Here is a tiny trained network, its code and every weight. The questions are about switching its units off for an input and a class, where a switched-off unit gives its printed mean instead of its output.

import numpy as np


def w(rows, s, z=0):
    codes = np.array(rows[::2]) - 128.0
    scale = np.full(codes.shape[1], s)
    scale[-1] = z or s
    return codes * scale


def f(y):
    return np.maximum(y, 0)


def log_softmax(a):
    a = a - a.max(-1, keepdims=True)
    return a - np.log(np.exp(a).sum(-1, keepdims=True))


def net(x, mask):
    res = np.array(x, float).reshape(1, 7) / 4 @ E
    y = f(res @ A[0][:, :-1].T + A[0][:, -1])
    res = res + np.where(mask, y, B[0][:, -1]) @ B[0][:, :-1]
    return log_softmax(res[-1] @ U[:, :-1].T + U[:, -1])


A, B = {}, {}
E = w([
[123,163,151,151,114,98,162,164,132,126,122],'x0',
[130,114,123,121,132,109,139,148,134,126,129],'x1',
[74,84,180,67,140,97,105,142,17,175,180],'x2',
[133,155,144,129,119,149,110,123,128,145,126],'x3',
[137,129,140,126,116,133,105,125,137,151,126],'x4',
[153,125,111,147,118,141,197,65,153,252,198],'x5',
[110,41,173,67,55,219,177,106,147,99,102],'x6',
],0.013)
A[0] = w([
[159,139,72,90,64,138,130,179,128,72,120,90],'N1',
[111,120,145,146,173,112,57,175,67,101,76,18],'N2',
[121,138,174,112,141,86,26,164,80,44,69,185],'N3',
[122,94,165,79,34,200,207,124,115,118,145,119],'N4',
[135,138,166,129,156,70,100,107,88,137,238,96],'N5',
[110,160,153,92,168,98,85,133,89,92,95,116],'N6',
[90,125,160,156,131,133,89,79,115,142,135,134],'N7',
[71,91,234,66,104,174,191,97,187,114,157,21],'N8',
[102,82,189,149,115,165,172,110,107,127,140,29],'N9',
[230,167,73,178,128,152,140,112,254,87,147,125],'N10',
[74,116,135,88,121,154,120,177,92,143,108,15],'N11',
[152,139,147,89,110,82,143,115,99,164,168,83],'N12',
[113,162,128,156,141,105,102,60,62,170,174,106],'N13',
[77,149,106,161,153,67,120,107,71,177,201,107],'N14',
[189,153,75,197,158,140,133,109,218,127,114,13],'N15',
[88,101,95,137,95,149,105,139,175,108,44,115],'N16',
[112,127,123,115,94,192,184,114,224,135,52,99],'N17',
[131,96,171,191,84,156,80,136,134,60,81,118],'N18',
[139,116,119,115,142,113,98,154,109,144,147,108],'N19',
[75,80,205,134,113,133,105,151,22,132,155,4],'N20',
[110,140,104,84,66,190,151,129,205,69,6,130],'N21',
[112,79,174,110,113,178,177,137,121,156,88,38],'N22',
[115,190,66,170,202,86,53,141,153,112,100,7],'N23',
[153,150,152,71,139,128,158,113,126,115,135,98],'N24',
[114,99,151,138,81,163,107,148,164,64,60,146],'N25',
],0.0094,0.011)
B[0] = w([
[179,128,131,113,110,185,154,98,78,140,108,157],'N1',
[17,229,55,47,67,108,27,183,164,94,218,170],'N2',
[169,143,26,159,114,33,136,50,190,173,86,249],'N3',
[106,174,58,169,164,51,110,30,196,169,39,209],'N4',
[154,94,145,61,139,157,169,149,143,109,168,173],'N5',
[111,145,110,152,131,66,85,110,161,137,136,180],'N6',
[107,181,135,128,104,138,154,181,151,125,115,146],'N7',
[48,161,1,90,136,79,67,155,144,116,121,181],'N8',
[55,181,122,88,118,129,96,169,122,118,152,150],'N9',
[61,195,27,137,138,74,91,103,241,183,92,220],'N10',
[233,37,149,155,167,119,168,119,145,166,107,144],'N11',
[149,127,149,162,70,145,105,129,116,122,197,151],'N12',
[122,121,145,94,132,123,100,162,108,103,121,167],'N13',
[147,139,161,49,86,131,158,181,85,111,176,184],'N14',
[70,197,104,39,121,92,66,146,161,103,190,176],'N15',
[159,94,162,126,117,123,163,150,103,79,121,174],'N16',
[216,81,183,170,116,190,147,86,89,68,129,189],'N17',
[165,111,151,71,145,155,177,146,105,107,132,186],'N18',
[147,167,142,111,143,129,119,150,90,114,148,145],'N19',
[155,127,62,211,165,130,165,46,166,222,82,176],'N20',
[183,63,185,124,126,168,169,134,45,87,145,222],'N21',
[89,158,79,101,135,108,86,158,175,132,173,160],'N22',
[180,64,120,188,183,172,148,110,156,165,17,181],'N23',
[148,161,159,87,137,103,115,148,136,167,143,134],'N24',
[150,89,212,130,124,161,178,143,51,132,177,203],'N25',
],0.008,0.02)
U = w([
[165,97,84,204,173,92,146,40,190,156,7,29],'0',
[34,168,67,83,145,62,88,116,177,120,160,250],'1',
[161,74,254,82,128,196,146,172,34,62,189,79],'2',
],0.0098,0.0017)

Each question gives the input, the list of numbers given to net, and the class t.
The units are the neurons (one row each of A and B). Each row of codes is followed by its name. A weight is (code - 128) times the scale printed after its matrix; where a second scale follows, it is the last column's (A, B and U).
mask holds one flag per neuron, in row order. A switched-off neuron (its flag False) gives its mean, the last column of its row in B, instead of its output. The means were averaged over made-up inputs and are rounded, as every weight is.
A unit's drop is (log p(t) with every unit on - log p(t) with that unit switched off) / (log p(t) with every unit on - log p(t) with every unit switched off).
most important unit: the unit with the biggest drop
top k neurons: the k neurons with the biggest drops, biggest first
drop when u is switched off: that unit's drop, to one decimal
input [8,-3,-3,6,8,0,3], class 2: most important unit => N3
input [2,-7,0,0,7,4,-5], class 1: top 3 neurons => (N21, N25, N17)
input [6,-7,8,0,-8,0,5], class 0: top 4 neurons => (N20, N4, N11, N2)
input [2,5,6,6,3,-1,7], class 0: top 2 neurons => (N20, N4)
input [8,-8,8,7,-6,-4,8], class 0: top 3 neurons => (N20, N11, N4)
input [5,2,-1,5,-2,-5,-8], class 0: top 3 neurons => (N23, N3, N8)
input [6,7,2,-7,3,3,2], class 1: top 2 neurons => (N23, N3)
input [8,5,-5,4,7,2,-8], class 1: top 2 neurons => (N15, N3)
input [-6,1,2,8,-4,-8,6], class 0: top 2 neurons => (N3, N4)
input [-6,-7,-3,6,0,1,-8], class 1: top 2 neurons => (N15, N3)
input [-1,-5,8,2,-6,-1,1], class 0: drop when N17 is switched off => -0.2
input [6,6,1,8,6,5,-5], class 2: drop when N3 is switched off => 0.2
input [-4,0,4,3,8,-6,8], class 0: drop when N2 is switched off => 0.0
input [-8,-4,-5,-4,1,4,-8], class 1: most important unit => N15
input [4,-8,-6,4,1,8,0], class 1: drop when N3 is switched off => 0.1
